Below is a small trained network, with its code and all its weights. Each question gives an input and a class and asks what happens when units are switched off, that is, made to give their printed mean instead of their output.

import numpy as np


def w(rows, s, z=0):
    codes = np.array(rows[::2]) - 128.0
    scale = np.full(codes.shape[1], s)
    scale[-1] = z or s
    return codes * scale


def norm(h):
    return h / np.sqrt((h * h).mean(-1, keepdims=True) + 1e-5)


def f(y):
    return y / 2 * (1 + np.tanh(0.7978845608 * (y + 0.044715 * y**3)))


def log_softmax(a):
    a = a - a.max(-1, keepdims=True)
    return a - np.log(np.exp(a).sum(-1, keepdims=True))


def net(x, mask):
    res = np.array(x, float).reshape(1, 3) / 4 @ E
    u = 0
    for l in range(4):
        y = f(norm(res) @ A[l][:, :-1].T + A[l][:, -1])
        res = res + np.where(mask[u : u + 7], y, B[l][:, -1]) @ B[l][:, :-1]
        u += 7
    return log_softmax(norm(res)[-1] @ U[:, :-1].T + U[:, -1])


A, B = {}, {}
E = w([
[178,144,160,207,115,155,50,78,88],'x0',
[62,54,75,4,115,67,74,120,172],'x1',
[114,117,77,205,87,134,206,113,129],'x2',
],0.0037)
A[0] = w([
[105,124,71,100,122,55,160,152,84,151],'L0N1',
[187,170,116,147,112,96,106,97,124,152],'L0N2',
[3,79,83,126,54,62,249,77,194,131],'L0N3',
[201,154,139,80,47,182,134,141,125,3],'L0N4',
[182,190,176,204,196,146,188,157,131,5],'L0N5',
[137,132,161,157,39,143,146,69,67,197],'L0N6',
[117,152,106,103,90,172,149,137,141,19],'L0N7',
],0.0038,0.0019)
B[0] = w([
[71,182,106,132,190,161,103,140,202,160],'L0N1',
[8,122,87,179,131,53,160,126,167,154],'L0N2',
[86,170,99,4,25,110,107,83,193,254],'L0N3',
[75,221,142,57,219,170,168,153,184,104],'L0N4',
[68,158,116,135,197,141,185,130,128,211],'L0N5',
[51,36,167,172,32,143,133,162,250,194],'L0N6',
[129,120,196,174,185,151,85,206,22,105],'L0N7',
],0.0035,0.0032)
A[1] = w([
[144,229,159,141,214,188,197,209,99,71],'L1N1',
[141,132,93,222,51,115,79,153,98,3],'L1N2',
[254,128,53,95,61,209,149,159,120,71],'L1N3',
[213,159,218,101,186,165,132,130,36,129],'L1N4',
[118,205,189,171,195,179,217,126,69,35],'L1N5',
[106,67,112,194,38,118,44,70,178,130],'L1N6',
[85,82,89,18,120,20,33,105,135,167],'L1N7',
],0.0037,0.0021)
B[1] = w([
[254,161,235,9,133,79,143,126,104,180],'L1N1',
[115,196,158,94,84,159,103,168,190,133],'L1N2',
[101,177,168,87,121,71,109,124,247,112],'L1N3',
[71,198,157,97,88,125,152,53,114,155],'L1N4',
[114,207,176,112,183,34,111,163,81,180],'L1N5',
[190,80,193,179,155,173,58,129,102,191],'L1N6',
[102,119,52,148,237,88,187,166,171,254],'L1N7',
],0.0043,0.0049)
A[2] = w([
[126,150,142,183,56,126,168,113,126,128],'L2N1',
[125,104,86,173,104,170,79,143,143,74],'L2N2',
[45,167,2,90,45,90,154,158,192,254],'L2N3',
[57,158,93,50,146,67,153,198,153,135],'L2N4',
[154,94,165,170,49,174,70,159,121,37],'L2N5',
[154,117,128,185,67,147,99,136,110,27],'L2N6',
[148,101,116,175,73,189,111,59,104,72],'L2N7',
],0.0056,0.0021)
B[2] = w([
[82,17,48,112,118,166,66,138,181,156],'L2N1',
[146,214,189,160,118,76,104,140,37,140],'L2N2',
[1,231,67,17,143,132,169,229,226,254],'L2N3',
[41,149,168,143,42,177,138,145,227,231],'L2N4',
[91,184,245,110,77,146,60,86,151,150],'L2N5',
[92,142,184,44,130,168,46,14,142,138],'L2N6',
[63,154,195,30,59,137,86,144,171,145],'L2N7',
],0.0039,0.0065)
A[3] = w([
[206,166,155,239,95,201,171,150,95,111],'L3N1',
[106,119,5,52,4,135,184,136,200,136],'L3N2',
[105,201,105,131,150,133,92,51,16,121],'L3N3',
[195,150,163,61,133,70,189,159,59,5],'L3N4',
[219,205,97,121,63,195,180,105,103,95],'L3N5',
[127,166,154,172,183,136,67,155,176,160],'L3N6',
[170,166,125,210,91,177,208,38,104,134],'L3N7',
],0.0045,0.0019)
B[3] = w([
[145,69,91,85,74,152,196,138,92,170],'L3N1',
[27,172,104,1,197,77,150,146,212,254],'L3N2',
[118,101,129,142,133,85,93,109,189,137],'L3N3',
[132,189,175,186,104,110,102,129,63,145],'L3N4',
[171,130,142,96,185,80,153,158,93,129],'L3N5',
[123,154,44,83,129,77,200,114,139,169],'L3N6',
[104,61,37,66,119,181,141,174,136,151],'L3N7',
],0.0052,0.0051)
U = w([
[158,65,227,249,33,216,19,56,102,212],'0',
[178,71,41,231,208,73,90,216,90,4],'1',
[216,60,68,219,246,52,31,79,95,5],'2',
[221,33,100,225,54,227,230,176,12,82],'3',
[223,246,254,158,185,46,217,163,11,197],'4',
[25,204,63,41,204,64,198,211,233,252],'5',
],0.0046,0.003)

Each question gives the input, the list of numbers given to net, and the class t.
The units are the neurons (one row each of A and B). Each row of codes is followed by its name. A weight is (code - 128) times the scale printed after its matrix; where a second scale follows, it is the last column's (A, B and U).
mask holds one flag per neuron, layer by layer. A switched-off neuron (its flag False) gives its mean, the last column of its row in B, instead of its output. The means were averaged over made-up inputs and are rounded, as every weight is.
A unit's drop is (log p(t) with every unit on - log p(t) with that unit switched off) / (log p(t) with every unit on - log p(t) with every unit switched off).
The circuit of an input: a set's keep is (log p(t) with only the set's units on - log p(t) with every unit switched off) / (log p(t) with every unit on - log p(t) with every unit switched off). Starting from the 12 units with the biggest drops (on a tie, the unit counted first), units are removed one at a time, each time the one whose removal leaves the highest keep (on an exact tie, the one counted first), for as long as the keep stays at least 0.8.
units of the circuit, in order: the units of the circuit, biggest drop first
most important unit: the unit with the biggest drop
k most important neurons: the k neurons with the biggest drops, biggest first
k most important neurons of layer l: the k neurons of layer l with the biggest drops, biggest first
drop when u is switched off: that unit's drop, to one decimal
input [-3,-7,3], class 3: units of the circuit, in order -> [L2N3, L3N2]
input [2,-3,7], class 0: units of the circuit, in order -> [L1N7, L2N3, L3N2]
input [6,3,-8], class 2: most important unit -> L2N3
input [4,6,-1], class 1: 2 most important neurons of layer 2 -> [L2N3, L2N7]
input [5,4,-6], class 2: 2 most important neurons -> [L2N3, L0N3]
input [-1,-6,0], class 4: 2 most important neurons of layer 1 -> [L1N1, L1N5]
input [2,1,-1], class 2: units of the circuit, in order -> [L2N3, L1N6, L2N4, L3N2]
input [1,-3,0], class 3: 4 most important neurons -> [L2N3, L0N6, L0N5, L3N2]
input [2,-7,7], class 3: 2 most important neurons -> [L2N3, L3N2]
input [5,7,-2], class 1: 2 most important neurons of layer 1 -> [L1N6, L1N4]
input [3,-7,-3], class 4: 2 most important neurons -> [L1N5, L1N1]
input [6,8,-3], class 1: 4 most important neurons -> [L0N3, L1N6, L2N3, L3N2]
input [-1,-2,0], class 4: 2 most important neurons -> [L0N3, L1N1]
input [8,6,0], class 2: most important unit -> L1N7
input [6,7,-3], class 1: drop when L1N7 is switched off -> 0.3
input [4,-6,5], class 3: drop when L0N5 is switched off -> 0.2
input [1,0,2], class 0: drop when L2N2 is switched off -> 0.0
input [7,-2,-7], class 0: drop when L3N2 is switched off -> 0.1
